(in the rows, 128 means zero)
140 129 113 128 126 135 120 138 100 118 111 142 115 130 133 89 123 98
 124 123 141 125 90 105 125 169 131 107 135 146 120 138 147 159 97 111
(74)
148 148 151 130 164 135 125 145 119 145 167 113 117 155 134 123 164 160
 100 103 131 82 123 183 171 148 149 122 77 115 117 136 151 98 127 120
(74)
152 132 141 110 100 109 142 144 132 119 116 155 132 134 104 73 126 71
 118 136 160 124 80 85 126 120 141 107 173 164 131 156 158 153 109 37
(4)
124 122 140 140 133 127 136 119 129 171 140 107 113 143 117 101 133 196
 107 144 139 105 117 127 153 105 201 147 128 124 127 129 159 132 164 109
(174)
152 113 109 151 112 144 128 139 148 116 111 132 125 119 136 141 134 118
 123 143 103 145 141 76 166 141 90 129 123 147 140 105 141 135 100 131
(74)
155 133 132 86 163 68 128 124 144 140 121 109 171 135 122 105 148 197 37
 192 127 103 152 87 129 124 150 142 153 98 104 120 160 125 174 134
(4)
116 143 106 119 167 139 137 147 108 132 144 125 121 129 146 124 150 80
 105 133 136 103 98 134 94 157 129 111 122 146 114 116 113 107 92 154
(150)
137 133 167 144 136 150 161 151 151 101 93 127 125 135 106 80 163 98 145
 131 125 110 110 88 141 69 157 111 106 115 126 130 147 108 117 46
(68)
159 98 139 123 131 115 138 155 164 84 105 120 142 125 90 117 153 66 103
 137 89 130 130 36 101 88 156 102 111 112 116 115 176 122 103 82
(174)
98 152 124 115 133 129 138 157 119 117 95 123 133 98 124 97 133 121 129
 110 120 139 126 107 122 133 112 127 162 146 114 156 124 129 107 139
(150)
82 177 118 114 117 119 116 139 128 124 99 117 118 99 122 102 124 143 112
 125 121 135 111 105 131 137 115 123 141 160 114 165 120 138 130 140
(56)
162 129 123 172 158 156 152 120 150 159 149 108 95 147 131 98 158 163
 149 144 136 127 106 107 179 104 184 113 87 123 119 66 162 80 119 115
(147)
117 120 161 156 168 132 146 78 134 117 130 161 156 114 116 147 144 99
 194 180 198 149 55 100 133 184 220 120 141 160 190 98 165 120 122 105
(147)
113 156 100 108 126 126 111 148 111 117 107 103 119 91 144 103 120 140
 110 124 126 115 125 79 115 133 97 114 128 138 101 156 109 138 136 139
(68)
73 120 88 142 90 144 126 141 120 116 78 155 153 126 142 127 129 105 143
 102 89 147 129 100 120 109 130 118 194 137 102 137 135 135 69 159
(174)
78 123 139 100 138 126 116 149 103 95 146 145 122 137 142 126 138 140 91
 133 127 113 121 132 151 209 126 139 142 135 138 156 115 137 103 164
(74)
137 110 184 136 151 117 165 143 128 148 171 89 109 132 106 113 126 156
 101 121 124 107 122 163 125 146 194 127 138 119 141 128 161 137 142 89
(74)
125 138 97 132 122 147 132 104 125 130 136 117 67 128 153 65 111 136 129
 135 127 105 114 106 102 96 149 108 122 132 113 121 136 133 115 139
(147)
106 144 99 125 138 133 124 105 134 119 147 137 115 133 142 95 141 92 100
 123 135 84 102 132 107 128 138 101 135 137 99 137 146 143 110 152
(174)
128 155 46 104 115 123 113 153 106 99 157 151 132 144 122 107 134 93 94
 74 110 68 111 137 90 201 94 111 160 92 68 158 125 188 117 153
(174)
138 114 135 128 111 141 107 133 116 98 125 111 144 138 96 104 151 121
 131 145 117 113 116 86 134 99 152 102 100 132 116 125 130 122 112 85
(60)
127 133 164 146 151 136 150 110 135 165 136 109 129 139 112 97 140 162
 119 155 133 100 127 155 142 81 160 143 131 134 130 133 141 127 170 110
(150)
134 92 135 131 126 108 92 110 137 106 101 105 153 115 119 170 128 144
 110 159 138 179 175 56 172 101 87 132 61 126 117 106 130 103 116 166
(81)
130 142 167 153 153 133 152 143 131 157 156 100 96 133 122 96 140 170
 135 116 142 91 112 155 159 120 182 129 119 130 126 135 148 110 147 105
(68)
160 176 106 173 83 171 136 112 154 135 140 154 105 103 137 146 131 36
 171 90 174 100 108 114 120 113 94 128 101 152 156 101 112 125 103 50
(36)
83 167 113 133 132 146 102 99 131 145 153 116 75 115 162 58 146 129 82
 88 122 70 116 131 69 96 161 97 133 116 68 151 115 121 139 134
(22)
98 176 119 108 115 140 145 170 134 148 100 109 92 91 134 77 119 114 101
 96 119 131 133 117 107 104 89 146 143 135 113 152 93 126 124 119
(150)
112 163 107 125 134 129 131 155 127 123 102 117 101 104 134 84 128 143
 127 108 138 113 106 98 138 141 107 122 136 127 97 151 118 141 138 132
(68)
140 150 152 166 141 138 143 119 134 153 151 111 95 123 98 65 142 179 97
 85 153 85 106 105 141 143 175 120 135 131 87 130 133 151 150 55
(36)
75 129 105 117 133 119 130 140 144 124 103 114 123 116 132 145 146 156
 106 146 99 157 137 99 171 126 106 129 127 139 114 131 126 114 124 185
(56)
85 90 110 133 79 162 132 192 125 119 130 114 121 127 118 137 126 142 180
 146 101 187 145 54 160 98 154 131 143 126 150 108 139 93 87 119
(150)
113 158 121 98 139 118 118 161 101 129 160 119 141 119 144 145 132 117
 117 108 128 102 123 165 103 177 125 115 129 148 128 148 115 108 122 151
(4)
122 171 78 110 110 147 106 166 127 114 143 134 98 118 140 84 129 107 121
 79 106 101 123 121 107 157 104 99 137 150 99 148 121 134 107 110
(4)
150 135 138 129 121 121 95 145 122 97 119 140 175 131 85 103 139 139 137
 129 154 140 115 72 136 161 162 100 122 137 115 130 163 144 119 87
(4)
140 121 142 135 172 156 180 166 162 167 151 111 95 132 133 120 167 141
 123 81 95 121 140 158 141 107 121 135 99 111 119 116 117 84 121 122
(150)
99 117 137 127 146 117 135 125 134 112 146 94 111 118 127 140 156 161
 107 152 148 118 146 99 187 121 146 133 92 123 125 116 147 101 146 150
(36)
155 108 149 144 118 111 127 118 140 109 114 134 126 131 97 110 109 73
 145 160 153 140 107 82 102 113 158 120 102 141 148 116 165 133 110 77
(81)
130 144 125 118 113 135 72 160 116 117 108 129 153 128 97 129 137 153
 103 146 121 132 120 79 140 147 131 135 69 139 145 156 122 127 141 92
(86)
132 157 154 143 110 141 133 74 122 160 65 137 113 137 155 108 101 146
 155 207 182 116 134 153 148 16 160 183 137 163 186 119 135 121 148 99
(150)
123 162 114 120 148 127 112 147 120 128 121 125 109 106 124 81 129 119
 94 78 96 97 118 146 78 173 123 113 123 140 111 173 128 149 124 141
(86)
67 187 105 118 110 154 150 123 142 139 110 117 114 95 137 87 119 143 106
 101 111 83 127 165 66 102 133 133 95 146 144 186 115 134 134 123
(147)
104 156 120 105 127 113 122 124 133 106 82 106 124 72 125 81 102 133 102
 139 134 146 117 91 92 135 101 112 137 160 133 167 123 162 129 140
(86)
127 101 197 134 160 112 159 140 147 158 180 109 80 167 122 92 129 191
 105 175 132 105 111 177 160 128 208 150 133 146 159 104 133 86 115 142
(60)
118 136 114 126 126 98 119 100 135 110 120 86 161 105 114 161 140 159
 103 186 135 106 143 108 140 106 133 138 127 135 132 113 138 125 146 159
(60)
128 91 93 133 164 121 146 123 130 135 137 126 124 130 140 168 160 139
 124 152 121 137 107 78 159 164 124 127 116 114 117 99 132 110 133 185
(147)
112 131 117 120 146 106 122 129 137 122 106 101 124 116 128 127 151 165
 107 128 109 132 151 96 187 117 90 139 105 120 92 141 128 100 147 142
(81)
114 155 147 122 165 81 124 147 139 181 176 92 87 124 106 144 115 143 80
 118 184 101 82 164 109 139 198 130 93 118 112 127 154 114 181 107
(36)
101 119 96 137 114 154 119 149 129 115 128 134 138 127 149 166 151 134
 134 131 95 132 162 100 176 135 88 135 107 136 131 112 105 92 110 159
(36)
127 81 111 128 145 114 132 112 136 106 130 120 147 118 138 162 150 103
 119 174 91 137 150 103 155 148 101 128 154 148 136 90 124 118 107 199
(60)
50 72 152 123 132 122 143 138 150 121 89 104 161 101 106 133 140 200 105
 166 108 182 174 62 183 116 132 155 134 100 132 140 129 143 176 174
(68)
165 105 132 133 124 134 91 137 110 97 160 159 131 161 110 160 130 27 138
 139 117 86 101 125 81 154 143 104 100 163 146 127 136 143 123 95
(4)
100 119 121 144 114 127 132 114 146 112 125 121 162 109 141 128 155 191
 133 147 124 152 160 92 189 131 108 126 159 120 113 127 129 113 125 188
(22)
118 148 145 107 132 110 129 178 109 160 197 101 107 158 129 126 128 192
 105 135 144 96 120 180 164 158 164 142 130 129 129 134 125 95 150 132
(4)
80 139 95 133 101 130 109 146 124 133 117 138 104 110 125 112 111 101 96
 75 111 121 114 138 65 153 125 119 141 130 93 167 103 167 133 147
(22)
145 161 112 127 146 127 126 156 105 184 184 100 112 144 132 146 147 180
 140 103 198 102 87 169 168 158 176 139 64 94 121 118 147 95 152 135
(174)
86 84 107 122 105 118 160 132 140 137 75 122 96 98 127 64 137 124 63 110
 44 163 151 18 123 114 91 127 227 130 74 147 118 176 113 154
(56)
82 111 124 119 151 136 139 183 99 159 186 152 99 173 112 147 137 54 79
 102 115 92 97 216 106 203 152 151 121 142 138 146 108 139 120 150
(150)
89 87 143 167 110 114 118 135 150 131 157 132 130 140 107 167 137 108
 128 157 107 148 127 78 179 145 103 147 138 137 122 111 122 107 131 168
(81)
106 188 101 108 118 119 140 154 136 124 99 113 121 96 119 97 109 136 117
 104 131 128 113 132 102 133 122 126 123 124 118 153 126 134 130 121
(147)
133 111 169 142 112 136 116 143 130 106 169 140 122 149 114 117 136 85
 117 137 128 114 110 95 132 145 154 111 131 129 139 121 153 124 91 99
(74)
136 139 86 141 122 118 120 131 129 126 108 94 132 97 135 144 149 155 182
 126 154 164 144 74 197 117 122 128 83 114 118 107 177 80 119 141
(81)
114 163 109 120 124 117 77 138 110 129 138 127 116 110 127 105 121 138
 115 130 139 112 98 92 105 175 142 125 131 135 125 153 133 137 139 145
(86)
127 146 142 126 158 128 151 126 124 144 153 98 116 149 122 120 147 164
 86 127 117 83 129 181 145 110 160 130 91 124 117 136 132 105 142 124
(147)
97 163 91 121 116 135 126 128 125 138 124 125 91 112 152 88 123 108 125
 91 114 106 127 137 107 120 115 127 137 135 108 151 121 113 111 107
(81)
124 143 168 117 108 137 87 151 129 68 110 114 111 108 98 82 152 108 177
 131 123 171 120 14 174 97 170 89 113 146 130 137 171 90 96 65
(56)
114 153 83 127 126 147 99 157 104 123 134 142 110 127 130 136 130 80 120
 77 134 108 90 132 100 185 89 104 114 150 87 133 80 152 125 132
(4)
147 103 173 114 140 124 116 141 109 110 110 142 135 129 112 116 142 83
 151 141 126 133 104 63 122 106 138 119 133 152 138 161 142 114 117 96
(150)
93 173 110 121 105 136 127 145 124 122 95 123 126 95 112 90 99 135 124
 96 113 125 108 119 76 137 120 121 135 139 115 173 105 158 135 114
(147)
114 133 62 135 127 150 128 117 156 135 124 139 158 125 150 127 149 120
 104 167 116 104 135 104 102 132 87 127 71 117 130 115 131 133 129 213
(174)
156 137 98 140 115 131 119 170 144 159 149 134 70 112 135 120 120 53 131
 93 147 165 96 98 131 167 112 125 119 127 137 92 138 115 90 133
(86)
129 156 148 168 139 142 151 143 128 175 188 110 89 140 130 116 140 146
 141 124 173 85 94 164 165 147 189 141 126 132 142 108 143 105 140 102
(68)
79 152 119 130 95 139 110 136 128 117 121 123 94 119 134 82 126 144 96
 95 103 102 131 122 110 107 116 121 148 130 85 173 96 142 138 134
(22)
138 151 124 117 168 102 105 149 114 165 157 116 65 159 141 174 134 117
 103 129 136 110 101 181 150 145 177 144 95 135 127 102 138 86 137 142
(56)
144 140 119 136 149 129 111 124 130 156 171 90 92 146 107 94 136 160 98
 121 115 72 117 176 118 117 179 117 93 124 101 116 139 128 159 112
(60)
84 125 89 127 119 116 88 108 90 100 21 148 170 105 122 171 111 128 118
 122 129 139 147 120 120 131 103 139 95 171 122 177 126 179 136 171
(36)
107 156 94 105 108 129 100 135 113 120 103 133 128 100 135 112 118 125
 117 83 137 122 125 95 104 121 103 107 128 129 91 166 112 143 125 99
(36)
60 128 148 131 100 123 118 101 123 128 165 66 146 116 128 117 131 222
 139 212 148 128 120 65 169 49 165 104 112 134 125 144 151 82 155 174
(147)
102 113 101 144 120 99 116 119 122 126 106 144 112 115 125 175 113 102
 121 139 100 141 121 94 117 178 121 150 194 153 125 123 127 171 132 190
(56)
---
115 110 131 112 115 90 96 156 101 114 144 106 145 110 100 131 156 116
 121 119 98 136 142 177 133 126 100 123 142 153 107 167 114 144 159 160
(20)
138 118 92 96 137 124 127 119 137 109 97 130 165 81 128 128 136 109 120
 99 113 104 137 142 109 123 76 117 137 155 114 121 143 154 119 150
(181)
152 110 119 139 124 150 151 100 127 163 105 152 94 139 127 119 133 160
 131 154 104 87 140 126 90 109 173 117 166 69 111 96 148 97 124 146
(47)
133 86 153 108 97 159 149 143 65 64 111 129 165 63 155 51 171 155 96 156
 124 72 137 210 157 93 72 136 136 131 96 152 183 130 223 149
(206)
144 91 147 146 92 147 145 160 89 206 131 128 83 101 93 101 146 163 106
 157 118 103 135 160 124 110 190 155 129 67 93 138 123 97 157 138
(205)
130 139 128 147 96 141 140 129 107 190 124 133 80 132 112 119 136 165
 120 156 114 95 138 125 103 102 216 140 121 56 73 103 132 112 145 123
(71)
111 135 128 129 133 125 81 200 139 122 158 72 119 148 84 207 125 109 115
 94 133 184 133 125 120 128 114 134 67 134 124 196 129 187 122 144
(89)
166 140 125 76 112 106 120 159 197 173 149 147 94 178 76 183 99 113 69
 125 137 160 84 138 110 118 148 119 75 163 135 110 84 110 64 153
(205)
98 147 105 126 142 106 86 140 121 121 131 101 152 132 74 172 141 123 158
 101 79 118 159 120 99 123 90 122 181 142 99 181 101 153 124 161
(71)
148 51 116 128 104 185 167 161 93 154 88 127 133 58 112 115 196 149 114
 117 112 108 139 129 147 119 133 124 146 141 131 130 163 126 141 142
(197)
167 132 153 99 124 167 198 94 140 144 114 150 143 121 156 122 124 147
 128 178 163 113 77 160 120 133 164 111 130 118 103 65 135 100 140 93
(43)
143 153 116 96 99 135 115 110 118 109 135 167 101 152 128 87 136 144 98
 169 131 94 101 155 111 102 169 136 57 64 112 97 171 107 168 130
(197)
94 50 131 113 60 136 90 224 54 158 149 108 81 106 68 160 170 150 137 102
 131 147 114 159 156 128 175 122 139 146 102 188 122 129 132 187
(43)
165 102 132 79 102 112 153 140 144 142 130 115 125 80 123 145 130 130 95
 141 103 101 107 154 110 137 137 116 125 158 109 101 89 133 96 125
(89)
92 90 117 108 117 82 99 180 121 102 131 96 133 77 65 169 123 103 138 98
 103 133 133 162 115 149 120 95 127 174 138 182 146 162 89 165
(47)
155 50 135 102 112 129 162 146 86 137 93 121 122 45 111 112 155 143 137
 150 95 83 129 156 135 151 143 93 161 157 116 122 131 133 130 144
(43)
40 159 112 143 161 86 48 175 82 43 149 77 159 125 76 174 125 99 189 83
 103 152 173 139 104 148 69 111 143 129 106 240 152 191 185 155
(43)
114 57 110 123 103 37 80 166 92 174 129 111 41 46 69 126 121 129 187 147
 100 104 101 131 115 214 210 90 123 137 119 130 89 109 17 166
(52)
98 74 126 131 124 91 84 171 104 110 127 90 88 71 71 180 142 137 160 126
 93 102 135 131 131 174 134 89 140 134 107 182 116 141 81 184
(206)
164 57 83 95 78 123 122 143 102 172 96 161 87 99 142 115 171 147 124 86
 114 114 86 121 134 119 163 116 148 152 115 83 116 79 77 170
(165)
165 99 157 154 164 172 182 109 137 161 118 105 155 120 110 163 141 145
 130 155 121 144 126 153 125 135 89 132 195 132 129 151 102 112 127 110
(205)
122 120 129 113 124 181 151 114 124 114 123 141 176 128 155 122 146 136
 112 111 155 135 106 174 141 102 82 134 161 143 110 133 141 128 142 134
(181)
104 56 132 142 117 112 88 154 39 75 128 104 133 59 104 82 160 140 142
 140 87 81 153 202 155 137 91 128 130 101 117 214 187 172 181 181
(181)
161 106 97 88 126 129 124 140 128 78 115 139 131 116 127 107 153 114 98
 140 117 129 103 143 137 120 104 121 59 147 159 125 186 133 142 136
(197)
99 81 122 120 87 106 68 167 55 101 160 129 80 112 91 109 169 156 133 150
 100 100 105 156 147 128 161 133 94 73 124 183 170 118 156 181
(197)
123 147 146 102 103 160 166 107 154 137 140 146 155 134 141 136 107 132
 109 126 166 136 83 176 112 102 136 135 154 131 106 101 134 107 116 114
(47)
119 79 161 125 99 118 110 181 103 128 164 101 89 93 73 137 149 145 105
 173 125 119 114 144 148 143 190 125 42 79 136 175 168 161 135 142
(197)
94 135 130 122 121 119 107 128 99 75 119 120 131 90 123 112 138 139 132
 136 108 86 149 168 121 115 110 125 135 91 74 158 151 144 185 155
(206)
118 118 152 113 84 99 119 146 124 116 171 115 98 102 122 152 114 134 116
 154 147 133 74 176 128 148 178 131 87 131 107 132 105 115 106 116
(89)
174 148 139 88 143 118 164 106 186 136 131 121 151 153 140 176 111 113
 112 139 142 155 80 138 111 134 119 118 94 138 133 93 125 148 85 107
(165)
92 127 105 118 79 114 88 202 90 158 147 125 96 113 89 119 132 120 109 87
 136 154 116 167 137 105 149 160 94 127 107 171 132 108 146 156
(205)
90 162 113 113 156 82 116 128 156 85 111 115 154 104 82 164 94 94 136
 103 110 118 160 143 84 135 112 99 114 138 131 146 148 184 121 133
(47)
148 108 179 86 89 152 163 126 103 100 149 149 130 107 142 93 132 149 97
 191 172 113 62 211 151 122 173 118 78 117 108 106 157 120 175 108
(43)
213 51 127 98 135 118 157 133 113 115 100 142 105 87 146 64 161 137 99
 184 112 112 104 171 145 130 113 115 83 135 153 96 171 140 138 143
(52)
97 72 176 165 112 166 140 120 79 152 154 109 113 122 103 153 139 179 155
 150 119 118 118 174 135 127 158 132 228 69 102 181 118 116 128 150
(47)
47 119 123 102 48 167 119 134 68 163 162 164 118 136 122 128 168 177 144
 84 135 104 81 157 140 91 163 160 242 105 63 136 81 58 130 167
(197)
135 103 81 144 144 191 149 134 135 187 73 133 164 113 129 166 170 130
 138 52 119 130 163 92 108 107 83 128 213 148 99 119 134 132 109 159
(181)
186 129 169 108 100 116 199 70 148 201 111 161 115 105 146 98 133 159 81
 202 116 76 128 171 111 117 205 120 138 90 86 28 89 102 149 106
(20)
119 148 116 111 104 113 98 169 137 147 148 113 104 141 92 160 132 121
 103 123 132 157 116 130 124 105 166 131 60 126 116 144 135 148 120 135
(71)
161 142 150 134 143 150 153 91 136 136 117 114 159 99 138 133 135 143
 120 157 84 79 160 132 84 126 108 131 180 92 84 117 109 144 164 113
(89)
102 78 109 127 54 129 113 194 75 193 138 127 80 100 91 143 167 158 128
 90 118 118 109 137 145 112 187 139 160 148 91 140 109 97 95 168
(71)
83 161 111 98 97 108 78 186 146 131 162 106 104 132 68 188 123 104 113
 104 146 163 110 129 112 130 167 129 37 113 121 160 148 159 104 141
(197)
68 160 122 110 98 155 106 140 105 113 126 140 159 126 132 122 146 147
 128 84 141 102 140 149 113 85 95 136 193 124 52 144 111 107 170 161
(206)
117 109 112 144 142 143 114 139 129 172 111 106 114 109 95 183 141 129
 148 107 120 121 146 108 111 138 137 120 133 101 113 149 136 158 89 158
(181)
148 51 145 68 81 123 144 173 83 119 126 121 121 59 98 116 159 136 107
 147 121 101 96 196 149 137 145 99 115 177 120 134 130 137 129 148
(43)
139 223 77 101 140 150 108 97 193 145 120 155 142 240 117 186 115 119
 119 97 135 165 124 96 72 69 104 137 138 133 94 93 97 108 121 138
(71)
139 81 109 97 98 87 118 193 122 163 118 102 95 88 98 164 143 111 117 97
 125 151 103 123 137 143 170 118 55 155 139 128 145 159 77 151
(165)
76 162 114 90 96 140 94 132 114 128 144 143 159 148 114 132 136 135 122
 92 138 111 126 171 110 83 104 143 159 105 71 150 116 132 151 173
(181)
142 84 140 121 136 158 164 123 81 77 94 124 189 62 118 86 185 144 116
 154 98 73 156 169 135 116 74 124 145 134 133 149 183 157 207 131
(197)
193 114 124 104 135 168 213 76 170 153 65 156 141 77 163 113 147 145 98
 153 114 58 138 121 93 116 127 105 177 139 86 32 116 100 111 104
(206)
166 83 138 143 122 193 181 128 92 178 82 136 126 85 130 113 169 153 124
 138 123 97 152 126 117 112 162 127 166 107 91 96 152 129 177 116
(43)
128 107 162 154 163 166 148 128 123 84 131 96 148 128 130 155 139 156
 145 160 144 132 120 156 140 140 88 113 145 107 109 172 147 135 146 129
(206)
48 113 97 166 80 148 117 151 55 210 109 155 81 115 97 124 149 174 176 62
 115 69 158 114 89 97 215 146 234 57 54 124 121 86 130 171
(47)
175 102 126 149 146 162 132 126 106 126 122 117 128 155 142 132 149 159
 121 139 95 116 142 126 109 118 92 134 168 103 111 141 127 121 157 138
(89)
115 118 121 116 131 145 151 134 161 130 116 121 119 126 124 197 129 136
 141 113 150 145 95 124 126 144 128 102 159 158 103 111 98 104 69 136
(206)
121 137 117 136 97 111 100 127 86 133 146 154 94 172 143 93 148 149 120
 133 124 122 123 160 122 95 157 150 129 83 85 114 131 86 187 153
(20)
136 146 97 97 89 96 108 120 138 193 139 155 74 163 133 132 125 144 141
 118 109 107 95 108 88 113 203 136 134 63 75 84 103 84 85 154
(165)
114 102 178 172 130 156 102 178 56 161 150 78 128 119 77 106 140 165 121
 159 109 126 171 179 142 104 106 163 130 46 104 242 156 155 216 164
(205)
99 166 94 118 104 106 64 156 88 90 155 139 112 177 139 110 125 133 128
 101 115 127 118 145 108 100 118 156 109 90 88 155 142 113 187 159
(89)
65 151 123 102 95 134 99 136 106 151 146 137 154 133 78 163 153 146 142
 90 114 93 131 127 98 107 124 139 204 117 77 152 94 118 130 170
(197)
127 177 156 105 101 93 99 149 164 164 182 115 85 164 101 160 109 117 82
 154 152 153 111 147 106 110 203 140 28 70 91 113 117 150 138 124
(20)
135 154 112 138 182 139 149 75 175 121 112 124 162 123 145 166 113 117
 147 125 143 137 118 129 102 143 99 112 139 107 116 116 136 145 98 105
(181)
139 88 131 142 94 118 90 136 66 143 154 133 63 150 101 116 161 186 133
 179 88 94 115 153 140 113 180 131 133 55 106 158 129 99 148 174
(71)
126 121 120 149 121 111 124 127 124 237 117 131 63 91 101 133 137 159
 164 137 111 89 143 85 73 147 219 125 168 39 65 84 93 114 84 145
(52)
139 141 127 152 194 180 177 95 141 77 100 113 209 133 130 161 149 125
 150 126 120 143 144 127 118 136 42 128 176 132 139 148 167 158 171 99
(197)
169 92 112 168 169 136 206 94 126 161 62 136 136 48 134 115 134 145 156
 140 103 90 139 123 110 162 129 117 194 128 122 88 123 87 122 102
(205)
148 106 109 153 158 161 155 156 119 153 84 113 148 85 103 118 150 122
 128 107 104 129 169 130 119 118 97 140 143 122 121 155 150 137 166 130
(205)
56 190 174 115 72 171 72 173 87 142 208 129 133 229 101 161 128 151 115
 108 182 160 109 166 116 59 139 176 142 79 56 188 125 131 208 159
(43)
127 83 132 89 93 122 125 170 103 112 130 116 164 96 119 127 177 118 89
 97 109 149 132 190 156 106 75 120 158 208 119 152 111 139 161 166
(20)
157 160 118 100 163 152 139 154 182 120 104 110 152 142 99 189 117 83
 111 113 159 176 131 108 103 125 116 109 46 161 135 116 163 188 137 109
(43)
106 121 115 129 71 165 92 161 39 159 150 165 114 174 114 66 166 167 123
 109 111 109 123 189 139 68 114 186 198 84 80 173 116 57 208 181
(205)
149 69 99 142 139 125 113 139 111 123 105 121 84 112 118 166 159 157 149
 124 93 109 130 104 128 143 113 106 174 118 110 138 124 105 101 180
(206)
120 94 146 112 99 131 106 180 95 88 173 95 138 145 96 155 154 135 117
 143 137 171 82 200 166 121 97 129 105 178 139 201 142 135 129 145
(71)
